Moves between objects:
z165: w>z278, h>z535, y>z20, i>z257, t>z204
z952: w>z224, h>z394, y>z846, i>z682, t>z356
z660: w>z814, h>z847, y>z315, i>z294, t>z407
z529: w>z362, h>z444, y>z357, i>z138, t>z43
z43: w>z657, h>z257, y>z130, i>z444, t>z165
z846: w>z394, h>z567, y>z328, i>z204, t>z583
z402: w>z976, h>z16, y>z294, i>z75, t>z814
z224: w>z777, h>z952, y>z394, i>z947, t>z788
z407: w>z374, h>z273, y>z136, i>z847, t>z320
z551: w>z136, h>z814, y>z660, i>z402, t>z142
z394: w>z952, h>z846, y>z567, i>z999, t>z822
z512: w>z194, h>z138, y>z646, i>z378, t>z529
z305: w>z80, h>z445, y>z278, i>z443, t>z947
z75: w>z783, h>z41, y>z184, i>z18, t>z16
z41: w>z75, h>z184, y>z987, i>z876, t>z294
z255: w>z357, h>z194, y>z512, i>z654, t>z69
z817: w>z294, h>z930, y>z783, i>z987, t>z315
z356: w>z788, h>z822, y>z583, i>z394, t>z27
z273: w>z407, h>z136, y>z551, i>z315, t>z510
z294: w>z16, h>z817, y>z930, i>z184, t>z847
z930: w>z817, h>z783, y>z75, i>z959, t>z976
z654: w>z879, h>z366, y>z378, i>z142, t>z194
z194: w>z255, h>z512, y>z138, i>z366, t>z362
z257: w>z43, h>z130, y>z69, i>z357, t>z535
z278: w>z445, h>z165, y>z535, i>z43, t>z999
z445: w>z305, h>z278, y>z165, i>z657, t>z682
z876: w>z18, h>z27, y>z384, i>z356, t>z184
z362: w>z69, h>z529, y>z444, i>z512, t>z657
z947: w>z328, h>z682, y>z999, i>z445, t>z952
z16: w>z402, h>z294, y>z817, i>z41, t>z660
z378: w>z366, h>z320, y>z510, i>z407, t>z138
z138: w>z512, h>z646, y>z879, i>z320, t>z444
z510: w>z320, h>z750, y>z142, i>z136, t>z879
z646: w>z138, h>z879, y>z654, i>z510, t>z357
z20: w>z535, h>z443, y>z657, i>z69, t>z305
z788: w>z476, h>z356, y>z822, i>z952, t>z876
z535: w>z165, h>z20, y>z443, i>z130, t>z80
z444: w>z529, h>z357, y>z255, i>z646, t>z257
z508: w>z959, h>z18, y>z876, i>z476, t>z75
z184: w>z41, h>z987, y>z959, i>z27, t>z817
z315: w>z847, h>z976, y>z402, i>z930, t>z136
z707: w>z384, h>z476, y>z788, i>z777, t>z508
z657: w>z443, h>z43, y>z257, i>z529, t>z278
z18: w>z508, h>z876, y>z27, i>z788, t>z41
z987: w>z184, h>z959, y>z508, i>z384, t>z930
z976: w>z315, h>z402, y>z16, i>z783, t>z551
z822: w>z356, h>z583, y>z777, i>z846, t>z384
z80: w>z204, h>z305, y>z445, i>z20, t>z328
z443: w>z20, h>z657, y>z43, i>z362, t>z445
z959: w>z987, h>z508, y>z18, i>z707, t>z783
z384: w>z27, h>z707, y>z476, i>z583, t>z959
z583: w>z822, h>z777, y>z224, i>z567, t>z707
z879: w>z646, h>z654, y>z366, i>z750, t>z255
z69: w>z130, h>z362, y>z529, i>z194, t>z443
z777: w>z583, h>z224, y>z952, i>z328, t>z476
z814: w>z551, h>z660, y>z847, i>z16, t>z374
z750: w>z510, h>z142, y>z374, i>z551, t>z654
z204: w>z999, h>z80, y>z305, i>z535, t>z567
z320: w>z378, h>z510, y>z750, i>z273, t>z646
z328: w>z567, h>z947, y>z682, i>z305, t>z224
z783: w>z930, h>z75, y>z41, i>z508, t>z402
z999: w>z682, h>z204, y>z80, i>z165, t>z846
z374: w>z142, h>z407, y>z273, i>z660, t>z378
z682: w>z947, h>z999, y>z204, i>z278, t>z394
z142: w>z750, h>z374, y>z407, i>z814, t>z366
z357: w>z444, h>z255, y>z194, i>z879, t>z130
z130: w>z257, h>z69, y>z362, i>z255, t>z20
z847: w>z660, h>z315, y>z976, i>z817, t>z273
z27: w>z876, h>z384, y>z707, i>z822, t>z987
z366: w>z654, h>z378, y>z320, i>z374, t>z512
z567: w>z846, h>z328, y>z947, i>z80, t>z777
z476: w>z707, h>z788, y>z356, i>z224, t>z18
z136: w>z273, h>z551, y>z814, i>z976, t>z750

In the rows, 59 means zero.

The rows follow the links: the fewer symbols apart two objects are, the more alike their rows tend to be.

Each row is also shifted at random along 2 hidden directions that mean nothing.

Row, then object:
[  75   57   54   59   59   60   78   62   63   57   66   65   49   63   77   58   58   61   49   70   62   63   64   47   50   64   66   64   54   58   69   50   55   59   51   55   58   58   60   45   56   62   53   61   59   51   54]; object z567
[  78   70   57   48   64   67   56   59   60   58   50   49   68   50   59   40   59   69   70   49   60   50   60   71   46   55   58   52   64   64   58   52   53   62   61   57   50   65   54   72   59   53   68   63   65   70   61]; object z402
[  52   58   56   63   56   60   72   56   64   59   70   62   52   60   75   62   53   55   58   60   61   68   63   61   53   68   64   67   64   61   62   52   60   60   59   54   57   58   60   49   57   54   52   57   58   51   55]; object z394
[  50   70   58   51   57   63   50   53   56   59   54   53   74   48   57   47   53   60   74   47   60   55   60   72   52   57   59   50   71   62   52   61   63   63   65   58   53   65   56   74   59   48   69   58   63   65   64]; object z817
[  63   53   62   59   57   68   65   55   59   63   69   61   48   57   76   51   51   50   66   57   61   64   62   65   55   60   58   67   66   67   62   47   67   53   66   57   65   67   69   56   59   55   62   64   60   61   58]; object z788
[  70   66   53   50   59   63   54   61   50   59   49   65   72   53   63   48   55   58   57   72   58   50   62   42   50   51   59   47   52   55   64   60   65   53   57   61   58   67   63   65   58   67   74   63   65   62   62]; object z783
[  34   59   57   64   63   58   56   63   64   56   56   51   61   63   41   59   66   68   63   54   58   57   56   70   66   68   53   72   58   59   54   61   54   60   66   61   57   58   54   57   62   60   51   60   59   68   58]; object z510
[  38   51   63   65   61   55   52   61   61   59   58   54   55   63   41   65   66   60   60   53   56   60   54   69   74   62   51   69   59   61   51   64   59   56   66   62   65   56   57   58   62   61   52   59   56   65   58]; object z879
[  79   50   64   59   69   64   58   66   65   57   55   48   43   65   48   50   70   71   63   51   58   56   55   73   66   59   49   72   56   66   57   48   49   54   64   59   63   60   57   62   62   62   56   67   58   76   56]; object z366
[  51   55   58   61   56   64   68   56   59   63   69   65   51   59   74   57   52   50   61   63   60   66   63   58   55   65   62   68   64   63   62   51   68   54   62   56   64   64   67   50   60   56   59   61   60   58   57]; object z822
[  53   50   70   65   62   60   48   58   65   59   61   47   47   62   43   58   66   62   71   39   57   62   52   85   73   59   50   70   69   67   47   58   56   58   69   60   63   56   56   66   63   53   52   61   54   69   58]; object z646
[  80   60   72   60   58   56   56   51   64   59   64   52   51   58   59   65   60   59   66   34   60   63   55   80   61   50   60   50   73   65   49   62   53   69   54   56   54   48   50   69   59   45   55   51   53   52   61]; object z443
[  55   63   62   53   55   68   50   52   53   63   60   59   65   49   63   49   50   49   72   51   58   59   61   68   56   53   58   53   70   65   54   57   71   57   66   58   61   68   65   70   60   51   72   60   62   63   64]; object z987
[  88   59   61   57   59   54   66   59   60   57   61   61   54   62   66   66   62   63   50   58   61   59   57   53   55   52   64   49   58   56   62   61   51   67   47   57   55   49   52   58   57   58   55   54   56   47   58]; object z165
[  32   67   54   62   63   59   56   59   64   56   54   48   70   56   44   53   63   71   66   50   60   56   59   73   59   70   55   67   61   60   53   61   53   63   66   58   50   60   50   61   59   54   53   58   62   68   60]; object z273
[  80   57   65   60   57   50   56   57   57   57   60   60   55   62   57   69   62   58   52   55   57   59   55   56   63   50   62   47   59   55   57   66   55   64   49   59   58   49   54   62   59   59   56   52   54   48   60]; object z657
[  54   54   58   58   54   66   60   56   54   62   65   66   54   58   72   56   50   46   61   66   59   63   62   54   58   59   58   62   60   62   63   53   71   51   64   58   67   67   69   56   59   60   66   62   60   58   59]; object z707
[ 103   48   66   56   64   55   56   65   56   58   54   61   45   66   55   62   68   59   48   62   56   56   52   49   67   43   55   52   50   58   62   58   52   54   50   62   66   54   61   62   60   69   61   62   53   59   57]; object z362
[ 130   49   62   51   66   56   64   69   55   56   52   64   44   67   66   59   69   64   40   73   58   51   55   37   58   41   59   46   42   55   71   54   47   55   41   61   62   54   61   58   58   75   63   64   56   56   55]; object z43
[  68   69   53   50   63   63   56   62   57   57   49   54   72   52   56   45   61   69   63   58   60   50   61   59   47   58   58   54   56   59   61   55   53   60   59   58   50   64   55   67   58   59   66   63   65   68   60]; object z976
[  29   61   54   60   49   59   52   55   47   63   58   71   73   54   60   63   49   42   57   74   56   60   62   41   61   56   61   53   56   51   60   69   78   53   62   62   66   66   69   58   59   63   69   58   62   53   63]; object z508
[  38   56   66   67   52   46   47   54   55   60   59   61   62   62   43   80   61   51   53   54   55   64   52   57   76   54   59   51   60   51   50   79   66   63   55   63   63   48   57   61   60   58   54   49   52   47   63]; object z69
[  58   65   64   62   55   51   63   52   65   56   67   57   59   58   65   69   57   58   60   45   61   65   59   70   56   60   67   53   71   60   54   64   55   72   52   55   51   48   49   60   57   46   50   49   55   46   60]; object z445

Start, symbols taken left to right, then the object you end at.
Answers are names.
[  53   65   60   62   55   50   65   52   63   57   66   60   61   59   64   72   56   58   56   52   61   66   60   62   56   63   68   54   66   56   56   66   56   71   52   56   51   47   51   55   55   50   49   49   56   44   59]
i i w y => z529
[  54   59   57   59   67   61   59   64   65   56   54   48   58   61   47   51   66   73   65   52   59   55   56   71   59   66   54   70   56   62   57   53   49   59   64   59   55   61   53   60   60   60   54   63   61   72   56]
t t h t => z444
[  58   64   60   63   57   54   71   54   66   58   68   58   56   59   71   66   56   59   56   53   62   65   61   64   53   65   67   59   67   60   59   58   55   69   53   55   51   51   52   52   56   50   50   52   58   47   58]
y i t => z305
[  67   50   67   64   59   53   50   60   56   58   57   60   51   64   46   70   65   55   53   58   55   59   52   55   74   50   55   57   54   57   55   67   59   56   56   63   66   53   60   60   61   64   57   58   53   58   59]
h t => z130
[  30   74   57   56   54   61   48   51   57   59   54   53   80   46   52   53   52   59   74   46   60   56   60   73   54   61   61   51   72   60   49   66   64   66   65   58   51   62   54   72   59   46   65   54   64   61   66]
w w h => z16
[  19   59   59   64   49   62   55   50   53   64   67   65   66   54   64   63   46   40   68   58   59   67   62   62   63   62   59   62   69   60   54   64   79   55   68   58   66   65   67   58   61   53   61   56   59   54   63]
y w y y => z822
[  71   56   64   53   57   72   57   55   55   63   64   58   53   53   72   46   51   49   71   55   59   61   62   67   54   53   57   60   68   68   59   49   69   52   66   56   66   70   70   65   60   54   70   64   61   64   61]
y h w => z384
[  59   60   54   61   58   55   73   59   64   57   67   65   56   61   74   66   57   59   50   66   62   64   63   50   50   66   68   60   57   56   65   56   56   64   52   55   54   53   57   47   56   59   51   55   58   47   55]
i t i w => z445
[  52   54   59   62   65   59   56   64   64   57   55   51   54   64   44   55   68   70   61   55   57   56   56   68   66   65   52   72   55   61   57   55   51   57   66   61   60   60   55   58   61   62   53   63   59   70   56]
i i w t => z273
[  65   55   68   63   56   51   51   55   58   58   60   58   55   61   52   72   61   54   59   48   57   62   53   65   69   50   60   51   65   58   51   69   59   65   53   60   60   48   54   65   59   55   55   51   53   51   61]
y t w => z20
[  35   51   66   68   57   54   48   58   61   59   59   54   54   63   38   69   64   56   62   48   55   62   53   72   77   60   52   67   62   60   48   66   61   58   66   62   65   54   57   61   62   58   52   56   53   62   60]
h w => z138
[  89   60   64   56   60   55   65   57   63   57   64   56   51   59   68   62   62   63   55   51   61   61   59   63   54   54   66   51   63   61   61   57   50   69   48   56   52   50   52   61   57   54   54   54   55   49   58]
y y y => z43
[  68   58   51   56   68   61   62   70   62   55   48   53   59   62   50   48   68   75   55   66   58   49   59   56   56   64   54   67   46   58   66   51   47   54   60   61   55   62   56   55   60   69   57   67   63   73   55]
i y y => z402
[  30   57   53   63   51   60   62   56   52   63   64   73   62   59   67   66   50   42   53   77   58   64   63   40   61   63   61   63   54   53   65   62   76   50   61   60   67   65   71   47   59   65   63   59   60   51   59]
t w i => z476
[  42   57   61   58   52   65   55   51   54   65   65   63   60   54   67   56   48   45   68   58   59   64   62   62   58   59   58   60   68   62   57   57   74   54   68   58   66   67   69   60   60   54   68   60   60   59   61]
y i y t => z356
[  58   49   66   65   58   52   49   62   57   60   57   58   51   65   45   69   66   56   55   56   55   60   52   60   75   53   52   61   55   57   54   67   61   55   59   64   67   54   59   60   61   64   56   58   53   60   58]
t h h => z529
[  34   72   50   56   60   58   54   59   58   56   50   54   78   53   49   54   59   68   64   57   59   53   62   61   54   65   59   57   60   56   56   65   57   64   62   59   49   60   52   63   58   55   60   58   64   63   62]
i h => z930
